Below are the code and all the weights of a small trained network. Each question names an input and a class and asks about switching units off, where a switched-off unit gives its printed mean instead of its output.

import numpy as np


def w(rows, s, z=0):
    codes = np.array(rows[::2]) - 128.0
    scale = np.full(codes.shape[1], s)
    scale[-1] = z or s
    return codes * scale


def norm(h):
    return h / np.sqrt((h * h).mean(-1, keepdims=True) + 1e-5)


def f(y):
    return y / 2 * (1 + np.tanh(0.7978845608 * (y + 0.044715 * y**3)))


def log_softmax(a):
    a = a - a.max(-1, keepdims=True)
    return a - np.log(np.exp(a).sum(-1, keepdims=True))


def net(x, mask):
    res = np.array(x, float).reshape(1, 2) / 4 @ E
    u = 0
    for l in range(2):
        y = f(norm(res) @ A[l][:, :-1].T + A[l][:, -1])
        res = res + np.where(mask[u : u + 16], y, B[l][:, -1]) @ B[l][:, :-1]
        u += 16
    return log_softmax(norm(res)[-1] @ U[:, :-1].T + U[:, -1])


A, B = {}, {}
E = w([
[210,147,34,207,176,74,204,145,146,163,246],'x0',
[171,131,122,77,216,24,189,169,109,2,196],'x1',
],0.0096)
A[0] = w([
[70,178,162,65,52,244,142,159,182,101,103,83],'L0N0',
[120,188,39,166,185,124,49,254,69,151,116,142],'L0N1',
[121,85,52,220,103,165,123,114,134,154,47,184],'L0N2',
[84,166,121,68,65,181,138,141,62,133,181,114],'L0N3',
[128,100,140,121,151,168,190,153,147,137,190,101],'L0N4',
[240,201,130,183,164,64,122,160,129,63,123,6],'L0N5',
[100,118,127,153,99,133,115,156,154,85,163,83],'L0N6',
[123,152,147,3,97,170,133,188,74,69,54,115],'L0N7',
[184,160,133,150,211,131,111,127,159,173,152,193],'L0N8',
[105,184,146,127,50,102,85,83,144,117,165,92],'L0N9',
[174,195,84,135,190,113,56,102,107,158,162,155],'L0N10',
[108,125,74,153,48,95,25,53,124,142,130,146],'L0N11',
[163,176,170,26,167,106,94,195,63,138,201,168],'L0N12',
[146,113,77,149,89,55,113,156,142,108,112,80],'L0N13',
[116,56,104,174,197,138,130,176,135,167,129,58],'L0N14',
[202,156,70,122,105,136,163,175,147,132,105,141],'L0N15',
],0.0058,0.0011)
B[0] = w([
[176,121,110,148,89,51,145,100,75,127,118,228],'L0N0',
[80,136,124,179,58,71,96,128,95,158,113,157],'L0N1',
[82,134,101,124,163,83,105,118,164,82,161,215],'L0N2',
[111,138,137,148,127,117,151,169,57,102,183,137],'L0N3',
[151,37,190,40,47,193,129,101,113,236,92,159],'L0N4',
[125,86,144,128,131,189,75,142,134,121,54,231],'L0N5',
[90,94,157,130,153,171,93,166,93,168,149,125],'L0N6',
[189,105,152,186,143,155,170,63,87,183,152,255],'L0N7',
[150,63,181,122,117,117,72,79,91,132,131,191],'L0N8',
[158,148,150,189,161,107,184,150,86,101,99,133],'L0N9',
[165,172,237,171,87,224,58,72,130,86,161,176],'L0N10',
[132,155,96,76,175,135,195,151,155,27,222,181],'L0N11',
[2,74,100,105,88,158,67,147,207,141,180,205],'L0N12',
[132,166,203,179,73,147,201,133,168,155,78,143],'L0N13',
[121,116,219,118,151,115,87,139,83,138,91,149],'L0N14',
[97,106,157,113,103,98,149,78,45,148,101,168],'L0N15',
],0.0052,0.0055)
A[1] = w([
[138,103,105,109,238,92,112,196,147,127,120,86],'L1N0',
[161,138,143,62,89,144,139,123,147,73,40,124],'L1N1',
[148,71,102,56,184,101,153,173,147,84,151,55],'L1N2',
[73,177,59,130,98,180,140,126,160,187,114,67],'L1N3',
[205,143,44,171,158,141,93,160,126,254,230,120],'L1N4',
[74,36,193,85,157,175,49,106,190,185,160,110],'L1N5',
[107,197,132,150,74,196,140,105,119,188,136,131],'L1N6',
[131,178,127,166,112,203,117,78,90,168,134,124],'L1N7',
[150,161,95,133,91,121,75,112,155,225,111,138],'L1N8',
[128,192,105,163,128,171,167,33,100,175,137,120],'L1N9',
[99,230,101,145,96,130,102,142,192,139,100,94],'L1N10',
[85,147,204,73,99,193,92,68,126,44,89,121],'L1N11',
[89,170,33,149,127,34,185,82,87,127,192,162],'L1N12',
[55,183,69,155,98,161,146,115,206,199,103,94],'L1N13',
[183,198,124,172,201,107,134,151,123,198,154,204],'L1N14',
[132,111,83,121,126,78,136,109,83,58,91,252],'L1N15',
],0.0071,0.0025)
B[1] = w([
[27,125,175,96,140,157,103,143,169,111,97,162],'L1N0',
[253,90,193,150,106,210,141,100,146,112,170,169],'L1N1',
[114,125,45,80,173,143,121,215,156,135,24,198],'L1N2',
[80,113,113,95,168,109,95,168,204,41,157,161],'L1N3',
[143,105,209,95,113,226,113,92,113,212,39,255],'L1N4',
[119,189,72,195,104,42,163,128,130,64,184,200],'L1N5',
[122,43,123,70,161,82,165,167,130,150,163,195],'L1N6',
[127,155,138,127,152,111,133,194,156,103,164,205],'L1N7',
[119,123,109,68,162,148,142,159,104,67,116,185],'L1N8',
[100,151,74,143,150,23,117,136,112,50,134,205],'L1N9',
[86,87,67,89,196,87,155,237,139,68,86,141],'L1N10',
[148,155,119,156,152,133,150,117,127,196,160,241],'L1N11',
[106,171,146,185,58,99,126,106,103,112,164,186],'L1N12',
[169,114,119,112,181,113,153,169,171,88,89,178],'L1N13',
[113,153,128,126,77,153,110,71,101,86,116,183],'L1N14',
[70,114,127,137,75,167,61,124,162,162,92,187],'L1N15',
],0.0072,0.008)
U = w([
[73,85,94,67,162,147,110,254,202,85,90,141],'0',
[163,87,194,115,106,181,117,46,86,178,111,158],'1',
[94,194,87,203,57,47,128,88,110,89,204,130],'2',
[168,213,77,47,118,125,147,131,110,161,133,34],'3',
[158,178,67,77,133,106,116,144,93,179,116,10],'4',
[177,203,66,54,121,124,103,134,117,167,144,6],'5',
],0.017,0.012)

Each question gives the input, the list of numbers given to net, and the class t.
The units are the neurons (one row each of A and B). Each row of codes is followed by its name. A weight is (code - 128) times the scale printed after its matrix; where a second scale follows, it is the last column's (A, B and U).
mask holds one flag per neuron, layer by layer. A switched-off neuron (its flag False) gives its mean, the last column of its row in B, instead of its output. The means were averaged over made-up inputs and are rounded, as every weight is.
A unit's drop is (log p(t) with every unit on - log p(t) with that unit switched off) / (log p(t) with every unit on - log p(t) with every unit switched off).
The circuit of an input: a set's keep is (log p(t) with only the set's units on - log p(t) with every unit switched off) / (log p(t) with every unit on - log p(t) with every unit switched off). Starting from the 12 units with the biggest drops (on a tie, the unit counted first), units are removed one at a time, each time the one whose removal leaves the highest keep (on an exact tie, the one counted first), for as long as the keep stays at least 0.8.
units of the circuit, in order: the units of the circuit, biggest drop first
most important unit: the unit with the biggest drop
k most important neurons: the k neurons with the biggest drops, biggest first
k most important neurons of layer l: the k neurons of layer l with the biggest drops, biggest first
drop of u: that unit's drop, to one decimal
input [1,3], class 2: most important unit : L1N5
input [7,7], class 0: units of the circuit, in order : L0N5, L1N2
input [-4,3], class 1: 2 most important neurons : L1N9, L0N7
input [-3,2], class 2: 2 most important neurons : L1N4, L0N7
input [-2,-3], class 2: 3 most important neurons : L0N0, L0N11, L0N12
input [4,-3], class 1: 2 most important neurons of layer 0 : L0N12, L0N8
input [2,-3], class 2: 2 most important neurons of layer 0 : L0N2, L0N11
input [0,0], class 2: 4 most important neurons : L1N12, L0N13, L0N11, L0N7
input [1,0], class 2: 2 most important neurons : L1N5, L1N4
input [7,-7], class 0: 3 most important neurons : L0N7, L0N0, L1N3
input [-8,-8], class 0: 3 most important neurons of layer 1 : L1N4, L1N3, L1N10
input [-7,-7], class 0: 2 most important neurons : L0N8, L1N4
input [-4,2], class 1: drop of L1N5 : 0.1
input [5,-2], class 1: drop of L1N4 : 1.4
input [0,2], class 2: drop of L1N5 : 0.4
input [8,-1], class 1: drop of L1N4 : 0.4
input [-2,1], class 2: most important unit : L0N7
